In the rows, zero is written as 128.
Rows near named flat spaces through zero
fsfr: [145  76 154 180 114 137 167 165 101 156 145 118 182   8 130 231 147  94
 197 119  74 150  90 140 197]
srmr: [108 182 103  98 121 121 160 101 138  32 112 120 124  83  73 126 138 126
 110 152  91 147 149 155  62]
tclb: [147 111 120 124 129 122  88 116 138 143 125 130 100 175 137  96 111 135
 106 145 168  99 112 134 156]
rgsd: [121 102 153 155 132 153 107 148 102 179 143 142 152 136 155 161 133 111
 151  97 110 112 105 117 158]
bhgq: [ 73 100 102 198 130  88 145  36  68  99 129 160 151  41  91 123 132 130
 109 154 109 147 142 158 147]
jmrq: [199 146 149  63 144 136  63 150 177  90 133 121  96 199 117 108 114  81
  89 117 114  54 100 154 113]
srmr: [ 79 139 124 137 120 173 110  97  76  58 119 140 136  50  84 196 128  99
 130 114  70 136 103 139 113]
jmrq: [146 137 128 128 113 121 128 143 161 125 133 132 141 128 116 138 163 129
 147 164 119  91  96 178 158]
rgsd: [ 78 133 112 141 111 109 154  80 113  97 113 149 135  76  92 127 150 134
 131 147 123 131 152 132 118]
srmr: [ 98  88 119 222 147 139 133 101  45 135 155 129 163  30 137 188 111 142
 135 120 107 200  97 145 183]
rgsd: [123 113 121 128 116  91 135  99 142 149 116 147 127 152 121  82 138 123
 122 152 140  91 150 132 130]
bhgq: [106  89 118 175 127 125  96  80  82 150 129 152 138 127 127 119 115 112
 114 144 113 103 104 151 159]
rgsd: [133 125 143 138 130 108 128 122 139 122 140 147 144 105 115 139 157 118
 135 127 119 101 125 150 152]
tclb: [ 93 141 112 157 124 114 191 128 120 127 130 119 144  66 130 143 146 181
 153 137 153 202 158 113 130]
bhgq: [124 127  93  85 111 162 122 122 111 128  83  90  81 188 137  85  56 122
 103 140 136 155 144  79  58]
fsfr: [143 152 135  71 119 171 104 162 150 100 113 109  97 154 123 148 117 115
 130 111 132 116 116 106 102]
tclb: [138 143 123 123 125 147 110 135 129 109 130 123 135 140 118 138 128 112
 124 144  91 109  95 166 119]
rgsd: [169 137 136  80 123 154 114 191 169 178 120 100 105 228 170 101 109 133
 136 122 155 113 122  99 110]
jmrq: [137 138 124 126 133 117 123 104 130  65 132 130 128  80  90 144 134 110
 111 140 102 120 116 165 129]
tclb: [169 145 112 124 131 162  75 138 135  68 137 106 115 127 105 160 115 116
 107 168  98 109  44 210 154]
tclb: [136 141 120 104 115 124 125 134 157 135 117 126 119 175 127  97 135 132
 127 153 136  98 127 140 116]
srmr: [ 47 172 102  81  83 168 155 114 128  82  77 129 100 110  92 140 143 154
 151 138 147 146 161  80  67]
fsfr: [ 92 166 147 150 150  92 162 106 136  60 159 162 152  21  90 171 194 162
 135  99 142 159 161 140 147]
jmrq: [141 124 143 154 142  94 128 121 140 139 153 151 155 124 128 120 159 125
 126 131 118 101 124 165 156]
bhgq: [137 104 142 118 137 122 119 120 117 135 125 130 116 126 133 124 106 104
 116  96 133 126 149  90 122]
tclb: [131 141 109 137 115 111 135 136 156 181 127 132 143 214 151  66 145 153
 131 181 132  96 118 170 124]
rgsd: [ 79 128  94 174 138 158 137  90  49 102 124 114 137  82 124 145  85 140
 109 130  93 206 123 127  96]
srmr: [137 102 133 138 119 108 114 122 145 159 129 143 123 141 134 116 143 135
 136 144 165  93 119 135 179]
jmrq: [145 115 130 139 132 106 125 113 133 107 136 133 129  91 111 137 135 120
 122 139 129 118 119 152 158]
srmr: [108 164 116  82 109 156 158 161 150 131 102 103 104 160 140 118 123 161
 146 124 160 164 159  75  76]
rgsd: [170 141 160 139 183 141 109 179 118 174 174 118 154 200 187 115 105 120
 106  69  95 150 125 123 100]
rgsd: [100 167  54 114  88 115 173  84 138  68  84 102 113 124  81  78 120 157
 113 231 114 151 131 181  71]
jmrq: [106 161 111 123 102 148 179 161 136 143 114 110 155 139 133 132 146 143
 165 158  91 150 128 140  84]
tclb: [ 48 121  88 189 114 162 125  87  55 154 116 139 145 130 137 126 113 159
 131 157 115 163 109 138 123]
fsfr: [116  75 155 153 141 160  21  82  78  98 140 168 101  80 106 194 117  90
 107  86 147  74  72 127 218]
rgsd: [148 136 111  92 105 101 139 131 178 150 105 123 111 200 129  62 133 133
 124 175 150  86 143 138 109]
bhgq: [146 148 138  82 133 129 112 140 162 102 123 125  98 152 121 118 128 129
 114 111 158 113 142 108 114]
fsfr: [ 90 130  84 107 125 191 115 100  58  92  86  86  79 137 129 120  33 127
  90 116 123 207 140  65  48]
jmrq: [130 103 121 116 107 128 138 128 131 144 106 117 110 121 129 126 113 125
 141 138 152 130 136  98 138]
jmrq: [168 114  98  71  80 174 151 182 153 131  77  55  81 134 134 147  76 127
 160 168 150 162 107  90 115]
fsfr: [170 137 148 105 137 114 111 157 175 136 143 130 120 164 137 117 146 130
 126 123 153  94 121 139 150]
srmr: [147  83 151 184 164 136 104 154  88 223 164 128 150 172 199 125  98 134
 127  85 138 152 114 105 168]
srmr: [137  79 130 170 113 129 118 127 116 142 134 128 132  57 124 184 137 133
 159 148 152 127  83 146 224]
bhgq: [113 151 144  88 122 144  74 130 160 132 122 159 101 204 127 107 154 133
 120 114 167  58 126 117 129]
fsfr: [111 108 103 154 126 149 146 123  79 158 116 103 133 132 151 120  80 131
 126 134 107 182 130 107 100]
rgsd: [103 127 122 103 100 109 145 110 152 137 100 144 113 141 114  99 148 134
 140 144 160  98 162 102 118]
jmrq: [174 131 128 115 144 133 112 143 137  94 137 103 113 118 124 141 104 118
 109 128 123 141 105 146 134]
bhgq: [147 113 164 145 130 137 162 192 131 194 148 122 173 117 166 170 148 114
 181  95  96 139 125 110 143]
bhgq: [181 117 142 110 162 108  78 117 145  96 146 127  93 141 125 113 104 116
  80 105 163 110 123 131 154]
bhgq: [ 65 162 115 148 139 102 170  92 113 114 131 150 140 109 122  99 151 176
 118 118 149 176 188 107  89]
jmrq: [177 150 129  96 141 145 132 173 147 123 132  90 124 170 145 119  99 114
 117 122  99 145 119 133  85]
tclb: [151 150 123  96 111 119 160 160 177 116 119 107 121 124 121 129 147 144
 149 152 145 132 132 134 125]
fsfr: [154 161 104  65 102 119 179 156 178 119  93  89 112 175 122  78 115 126
 131 167 116 135 160 119  51]
bhgq: [157 100 131 163 124 120 120 128 123 121 143 128 152  75 114 168 140 105
 142 156  94 108  76 188 187]
fsfr: [132 156 119 103 131 161 150 168 128 128 121  91 119 150 149 131 101 145
 132 114 125 183 139  97  77]
fsfr: [128 193 105  80 130 114 159 147 178 137 116 113 115 237 146  38 130 170
 106 151 149 138 175 122  41]
srmr: [140 144 133 100 124 155 127 158 139 111 123 109 118 128 127 152 121 122
 137 117 120 137 119 117 112]
tclb: [ 75 121 127  82  77 183 135 133 108 144  73 130 117 144 117 146 117  86
 165 115  95 100 144  63  70]
tclb: [ 85 135 123 168 122 133 183 136  98 156 133 130 175  92 139 148 147 144
 163 128  90 173 142 126 108]
srmr: [ 78  98 126 201 144 106  98  52  68 132 146 180 155  96 115 124 140 122
 105 128 111 107 119 161 166]
[199 119 154 149 185 110  68 137 138 109 182 129 123 133 142 136 117 125
  84 101 144 119  88 173 188] -> jmrq
[102 162 104 128 123 112 145  79 123  32 121 136 131  56  65 139 147 125
 109 159  94 136 131 176 102] -> srmr
[ 93 143 106  96  87 129 162 126 155 123  90 123 103 124 113 118 146 162
 155 157 177 134 156  95 115] -> srmr
[ 84 146 160  88 101  96 171 103 162  60 110 171 133  19  59 175 205 104
 165  99 128  89 186  96 123] -> bhgq
[132 101 129 173 154 120 128 123  90 173 148 126 146 140 163 113 100 133
 115 111 122 161 131 121 136] -> bhgq
[ 93 142 130 127 115 144 143 136 122 150 120 138 143 145 135 129 145 133
 149 122 114 125 140 113 103] -> rgsd
[137 154 129 109 129 141 143 165 149 138 130 111 127 157 145 124 131 148
 138 124 136 147 133 118 106] -> bhgq
[106 105 150 194 156 101 107  94  99 132 168 171 155  68 126 158 162 142
 125 103 144 125 118 150 202] -> fsfr
[119  69 150 220 156 110  77  98  81 197 172 174 162 125 160 138 142 131
 124 113 139  98  89 159 228] -> fsfr
[182 125 145  87 125 131 130 182 170 162 125 104 117 181 154 116 117 112
 139 118 136 111 130 107 119] -> srmr
[ 65 147  94  97  88 130 184  87 115  76  76 123 112  75  81 122 125 128
 138 150 117 158 180  90  58] -> bhgq
[110 142 118 117 114 125 151 128 139 130 115 127 126 134 125 115 138 144
 138 141 137 135 146 118 108] -> tclb
[167 138 193  80 127 142 108 200 195 116 149 141 122  93 123 210 190 117
 177  71 163  79 112 106 191] -> rgsd
[151  68 163 183 168 102  89  99  88 136 167 155 142  67 133 162 118  97
 108  80 127 120 114 131 204] -> rgsd
[108 131 116 155 117 124 154 120 116 125 128 130 151  92 118 142 145 137
 145 152 107 142 120 153 133] -> bhgq
[ 64  72 118 233 144  77 127  34  49 182 146 185 170 102 136  90 131 133
 108 135 120 127 149 144 167] -> srmr
[181 173 113 109 128 146 156 181 159  82 137  79 145 119 118 151 126 123
 135 166  67 156  86 194  96] -> jmrq
[ 89 149 119 127 133 116 133  96 118 128 122 149 129 163 126  83 132 139
 107 124 128 125 164 117  83] -> srmr
[140 118 114 100 115 138 120 136 140 148 105 108  94 173 142 100  98 136
 123 139 165 129 134  97 119] -> rgsd
[ 86 121  96 130 108 140 123  97 111 125 101 125  93 127 123 115 111 166
 124 151 185 152 136  99 136] -> tclb
[114 130 125  52 100 159 103 119 136 114  78 124  78 184 113 101  96  91
 116 113 136  87 155  66  66] -> jmrq
[166  95 151 143 131  97 115 152 161 202 147 142 138 174 163 106 149 132
 143 132 164  82 118 136 190] -> jmrq
[150 117 163 154 176 114  96 146 125 183 172 147 139 180 178 109 128 140
 109  73 156 126 136 112 156] -> bhgq
[169  76 150 134 125 143 139 174 113 196 128 103 144 132 167 152  95  86
 158 102  99 134 118  93 141] -> srmr
[131 139 118 111 120  98 158 111 145 110 115 127 130 127 108  95 132 116
 119 148 110 120 157 136  91] -> srmr

Rows near named flat spaces through zero (a row that begins with a name and a colon came from that space)
jtfj: [176 170 128 146  58 113 144  72 199 125 109  92 187  83 162 142 137  99
 164 193  96  72 100 196 114]
zstq: [194  96 134 125  79 137  94 105  98 114  78 164 100 176  82 139 167 178
 138 146  75  79 154 137 121]
mmfh: [107 142 115 106  95 105 139 103  57 160 188 172 137 180  48 131 114 118
 164 196 185  93 121  82  44]
gjrj: [123  99 145 106 142  94 132 130 107 157 155 135 149  95  76  76 144 114
 122 136 144  94 112 105  37]
jtfj: [117 118 133 151 140 154 151 161 132 110 173 161 112 143 135  71 147  88
 131  75 136  92 187 147 110]
jtfj: [132 130 127 100 108 105 139  95 112 109 110 136 160 141 128 141 124 109
 153 149 154 122 142 124 121]
gjrj: [ 94 150 130 129 123 130 151 131  86 149 158  90 129 192  92 120 100 186
 112 127 124 128 136  89 128]
mmfh: [105 119 129  98 149 157 107 138 134  86  42 143 134 114 188 156 141 142
 130  90 117 177 146 149 215]
jtfj: [134 145 138 129 150 144  89 139 161 148 111 127 127 103 126 127 130 159
 114 136  97 148 105 140 127]
mmfh: [143 143  90 136 113 106 125 123 144 148 138  97 116  95 126 136 136 153
 118 150 133 154 110  76 105]
gjrj: [194 138  76 160  99 157 113 153 184 148 159  84 103  78 115 106 167 130
 117 112 135 139 147 126 111]
zstq: [120 124 125 120 146 135 135  89  85 131 101 128 129 132 106 135 130  89
 185 128 144  42 151 184 109]
jtfj: [124 109 142  87 223 181  31 180 121 164 106 180 104  93  69 115 138 139
 115  99 153 183 120 143 112]
gjrj: [143 139 153 147 142 185 119 168 143 150 160  88 123 169  95  90 127 166
 109  89  84 104 149 183 135]
gjrj: [130 113 142 140 155 137 133 141 116 116 141 135  97 169 140 139 117 119
 131 103 108 118 137 153 149]
jtfj: [128 128 108 165 145 137 126 167 165 113 164 161  81 108 167 111 140 109
 104  94 133 168 150  96 137]
jtfj: [ 98 120 127 103 155 143 114 130  87 140 104 132 127 132 102 132 124 141
 135 116 149 130 132 126 135]
zstq: [154 108 107 100 150 154  94 114  46 158 110 114  83 189  49 166 137 166
 172 132 122  77 139 153 106]
jtfj: [115 168 122 149 169 180  79 146 151 162 121 141  96 116 122 130 133 160
 139 131  88 116 120 167 125]
jtfj: [128 148 121 134 179 164 105 136 112 153 132  94  95 165  99 131 118 164
 142 102 104 105 152 157 127]
zstq: [118 109 177 132 123 135 133 118 133 132  93 128 162  98 129 115 127 109
 124 132 101  81  92 194 142]
gjrj: [184 109 112 124 129  79 123 111 141  81 135 172  91 159 166 159 140 105
 147 136 117 147 156  93 109]
gjrj: [173 156 141 157 135 161 106 106 135 101 114 131  95 219 138 199  77 127
 143 130 113 142 154 182 216]
mmfh: [133 108 133 145 176  73 134 139 142 138 160 111  96 106 137 106 121 138
  91 111 107 147 111  68  84]
zstq: [155 130 111 134 120 155 136 120 110 113 138 135 114 169 104 102 153 112
 166 100 132  62 207 160 104]
zstq: [121 139 115 142 104 122 151 123 134 117 144 132 122 137 159 139 131 117
 142 139 120 116 127 128 132]
gjrj: [120 105 165 143 200 183 112 160 107 129 116 118  80 180 133 133 121 142
 137  66  60  80 138 222 170]
zstq: [ 90 158 140  86 171 126 114 100 116 141  87 106 181 111 110 124 103 132
 145 132 160 133 136 137 122]
mmfh: [134 137  99 138 103 113 140 115 130 147 134  88 131  97 117 136 126 134
 120 145 152 138 110  95 123]
gjrj: [151 118  87 146 117 111 153 141 134 119 170  99  94 130 147 139 133 115
 121 110 150 156 140  86 130]
zstq: [152 139 127 150 102 141 147 131 136 129 176 122 128 159 109 106 129 109
 138 126 131  91 156 150 107]
mmfh: [ 81 154 117 143  63 154 163 116 125 127 116 135 163 106 149 129 132 110
 143 152 149 102 118 149 163]
mmfh: [162 139 107 128 120 180  86 149 159 120  96 129 100 134 154 166 155 161
 141 123  84 152 129 172 176]
mmfh: [114  82  82 120  93  76 193 109  40 180 170  26 132  98  54 140 109 111
 115 141 225 117  76  55  98]
jtfj: [169  92  88 136  68  57 179 104 115 114 144  74 119 115 135 141 142 129
 111 139 146 137 118  48 112]
zstq: [136  89 155 125 168 123 113 150 158 103 103 163 138  69 134  65 149  92
  90  69 150 150 167 116 122]
mmfh: [190 112  85  98 100 154 112 115 102 149  99  40 139 120  68 172 130 136
 140 126 185 149 126 148 162]
gjrj: [141 114 115 159 103 108 179 156 142 103 213 126 109 155 159 127 110  76
 106 108 168 169 138  92 144]
zstq: [148 129 114 147 111 119 135 141 126 147 186 116 103 150 109 144 114 129
 117 148 138 146 102 103 114]
mmfh: [ 82 110 149 144 119 155 165 152 107 128 144 133 131 135 142 108 130 105
 128 104 118  86 117 173 151]
jtfj: [151 137 124 126 119 104 129 116 146 109 135 133 130 145 146 142 120 126
 129 141 127 152 137 107 127]
gjrj: [136 126 134  89 132 131 119 129 149 121 115 131 174  96 133 112 146  99
 147 128 146 130 134 159 107]
gjrj: [164 137 128 155 115 153 111 154 170  77 136 191  78 190 188 135 157 152
 132 110  51 138 177 141 154]
zstq: [143 151 118 141 142 165 125 142 111 171 195  89 113 173  67 128 105 123
 147 129 148  98 132 166 102]
zstq: [106 138 154 141 124 124 157 137 164 120 154 131 166 103 157  93 119  86
 118 121 135 121 124 150 124]
zstq: [130 148 133  93 175 159  84 133 114 143 117 135 139 154  74 106 126 154
 141 112 142 131 174 138 101]
mmfh: [105 152 101 119  37  88 160  81 131 104 105 167 169 101 171 150 147 114
 157 201 144 120 111  88 117]
jtfj: [117 116 107 150  86 108 189 110 101 120 139  80 125 136 145 140 123 115
 131 123 140  97 126 116 151]
mmfh: [162  85 186 181 157  87 141 155 200 123 181 149 113  73 167  85 126  60
  84 114  83 111  79 158  92]
gjrj: [195 132 154 163 144 150  73 102 170 121  59 122  96 127 134 168 117 153
 119 132  61 117 119 191 184]
jtfj: [ 98 163  92 131 195 166  59 155 159 140  94 173  82  75 154 146 135 150
 123 115 140 203 134  98 152]
[117 120 154 118 106  94 123  98 149  99  59 166 161  85 169 132 137 132
 115 153 105 139 108 113 147] -> zstq
[103 172 114 139 109 107 130 100 122 127 114 131 114 166 155 167 111 191
 132 172  85 140 114  82 140] -> jtfj
[138 129 113  95 126 106 105 113  89 119 144 205 111 179  94 133 143 134
 162 162 143 122 162  80  62] -> jtfj
[102 166 126 120 127 165 105 142 142 118 119 179 128 155 150 120 147 160
 148 135  93 128 156 140 127] -> mmfh
[105 142 125 133 123  96 141  89  93 135 130 139 134 139 102 144  90 115
 129 159 177 129 125  82 122] -> mmfh
[195 119 150 167 200 160  84 196 181 137 210 131  57 174 118 122 107 125
  90  80  94 179 135 154 130] -> jtfj
[178 103  98 148 149 134  73 127 113 135 111 174  46 123  96 158 147 134
 130 129 130 135 137 102 120] -> zstq
[103  97 142 113 166  98 141 121  57 151 171 154 114 154  71 115 111  93
 145 133 167  83 120 112  61] -> gjrj
[211 106 184 155 157 156 115 166 171 119 192 120 112 189 103  95 115  98
 110  83  88 106 157 211 120] -> gjrj
[170 131 118 140 107 109  95 109 164 126  90 147 115  90 132 127 158 160
 118 155  88 128 124 102 106] -> gjrj
[148 157 113 164  96 142 140 110 156 126 129 100 130 123 135 129 122 123
 129 132 129 112 147 142 150] -> zstq
[187 137 119 146 109  77 117  92 166 122 132 130 118 115 137 151 123 123
 125 172 115 139 113  95  99] -> mmfh
[120 127 166 102 159 102  93 134 144 143 129 163 159 102 104 112 107 130
  95 152 146 183  93  94  98] -> zstq
[153  93 171 123 153 144 109 150 126 114 143 176 113 162 123 130 128  92
 137 116 105 108 122 192 126] -> mmfh
[176 111 171 134 171 158 109 146 136 138 156 110 122 169  87 110 112 108
 129  95 107  93 143 209 119] -> gjrj
[ 87  76 157 125 118 150 176 131  88 101  82 104 154 114 156 139 115  74
 124  80 158 106 114 193 223] -> mmfh
[124 100 142  95 150 110 101 120 104 131  79 140 132 111 112 140 131 151
 116 132 126 149 106 107 129] -> zstq
[133  92 125 130 142 103 107 103 106 112  82 195  89  98 142 156 149  99
 149 144 122 101 114 124 118] -> zstq
[138 148 127 180 172 182 106 172 150 150 188 141  60 163 123 120 123 131
 130 100  89 107 141 173 126] -> jtfj
[132 129 137 153 222 168  89 164 117 165 147  86  70 155  80 125  90 160
  94  69 127 155 140 136 153] -> mmfh
